Below are the code and all the weights of a small trained network. Each question names an input and a class and asks about switching units off, where a switched-off unit gives its printed mean instead of its output.

import numpy as np


def w(rows, s, z=0):
    codes = np.array(rows[::2]) - 128.0
    scale = np.full(codes.shape[1], s)
    scale[-1] = z or s
    return codes * scale


def f(y):
    return y / 2 * (1 + np.tanh(0.7978845608 * (y + 0.044715 * y**3)))


def log_softmax(a):
    a = a - a.max(-1, keepdims=True)
    return a - np.log(np.exp(a).sum(-1, keepdims=True))


def net(x, mask):
    res = np.array(x, float).reshape(1, 6) / 4 @ E
    y = f(res @ A[0][:, :-1].T + A[0][:, -1])
    res = res + np.where(mask, y, B[0][:, -1]) @ B[0][:, :-1]
    return log_softmax(res[-1] @ U[:, :-1].T + U[:, -1])


A, B = {}, {}
E = w([
[64,126,222,221],'x0',
[162,103,27,202],'x1',
[121,139,133,130],'x2',
[120,128,100,155],'x3',
[8,121,78,95],'x4',
[105,209,106,131],'x5',
],0.011)
A[0] = w([
[155,7,90,149,169],'neuron 0',
[172,72,122,140,151],'neuron 1',
[125,97,200,151,204],'neuron 2',
[140,181,55,47,254],'neuron 3',
[73,194,215,106,191],'neuron 4',
[203,121,161,101,201],'neuron 5',
[171,221,132,182,176],'neuron 6',
[151,118,135,167,152],'neuron 7',
[119,72,151,179,144],'neuron 8',
[65,73,95,146,224],'neuron 9',
[159,166,122,199,177],'neuron 10',
],0.013,0.0055)
B[0] = w([
[115,71,73,161,225],'neuron 0',
[106,28,131,133,184],'neuron 1',
[120,109,177,85,215],'neuron 2',
[206,157,59,129,251],'neuron 3',
[85,132,164,27,237],'neuron 4',
[196,111,205,113,206],'neuron 5',
[93,196,254,204,191],'neuron 6',
[120,95,173,213,166],'neuron 7',
[6,112,98,118,188],'neuron 8',
[104,148,30,101,212],'neuron 9',
[84,159,168,206,193],'neuron 10',
],0.0081,0.012)
U = w([
[83,96,154,26,201],'0',
[154,224,146,112,37],'1',
[176,5,147,88,37],'2',
[130,147,54,99,227],'3',
[220,109,139,80,255],'4',
[110,133,190,141,5],'5',
[89,47,77,171,1],'6',
],0.012,0.0026)

Each question gives the input, the list of numbers given to net, and the class t.
The units are the neurons (one row each of A and B). Each row of codes is followed by its name. A weight is (code - 128) times the scale printed after its matrix; where a second scale follows, it is the last column's (A, B and U).
mask holds one flag per neuron, in row order. A switched-off neuron (its flag False) gives its mean, the last column of its row in B, instead of its output. The means were averaged over made-up inputs and are rounded, as every weight is.
A unit's drop is (log p(t) with every unit on - log p(t) with that unit switched off) / (log p(t) with every unit on - log p(t) with every unit switched off).
The circuit of an input: a set's keep is (log p(t) with only the set's units on - log p(t) with every unit switched off) / (log p(t) with every unit on - log p(t) with every unit switched off). Starting from all 11 units, units are removed one at a time, each time the one whose removal leaves the highest keep (on an exact tie, the one counted first), for as long as the keep stays at least 0.8.
units of the circuit, in order: the units of the circuit, biggest drop first
k most important neurons: the k neurons with the biggest drops, biggest first
drop of u: that unit's drop, to one decimal
input [4,8,-5,-8,-7,3], class 5: units of the circuit, in order => [neuron 6]
input [-7,-2,-7,5,-1,-1], class 4: units of the circuit, in order => [neuron 3; neuron 8]
input [-6,4,2,5,-2,5], class 1: units of the circuit, in order => [neuron 6; neuron 0]
input [-7,-7,5,3,2,6], class 1: 2 most important neurons => [neuron 3; neuron 0]
input [-3,7,7,3,-4,6], class 1: 2 most important neurons => [neuron 6; neuron 3]
input [-2,5,-2,0,-8,1], class 5: units of the circuit, in order => [neuron 6; neuron 10]
input [2,7,-8,4,8,1], class 3: 3 most important neurons => [neuron 9; neuron 1; neuron 7]
input [-1,7,-4,4,-7,-5], class 6: 2 most important neurons => [neuron 0; neuron 10]
input [-8,-8,6,8,5,-7], class 4: 2 most important neurons => [neuron 3; neuron 8]
input [5,2,-1,-4,5,5], class 0: 2 most important neurons => [neuron 4; neuron 3]
input [-4,3,2,-5,-1,1], class 4: 3 most important neurons => [neuron 8; neuron 9; neuron 3]
input [-2,1,4,3,-6,4], class 1: 2 most important neurons => [neuron 6; neuron 0]
input [-4,7,-7,-1,-3,0], class 6: 2 most important neurons => [neuron 0; neuron 4]
input [-7,-6,4,4,8,6], class 3: units of the circuit, in order => [neuron 3]
input [-6,7,-4,-5,-4,7], class 1: 2 most important neurons => [neuron 6; neuron 10]
input [-3,8,-8,2,-3,7], class 1: drop of neuron 3 => 0.1
input [-6,8,-5,4,-5,-7], class 6: drop of neuron 6 => -0.1
input [-5,2,-3,8,-8,7], class 1: drop of neuron 4 => 0.0
input [7,3,6,-6,1,-2], class 0: drop of neuron 3 => 0.1
input [-2,-4,-2,-1,0,5], class 1: most important neuron => [neuron 1]
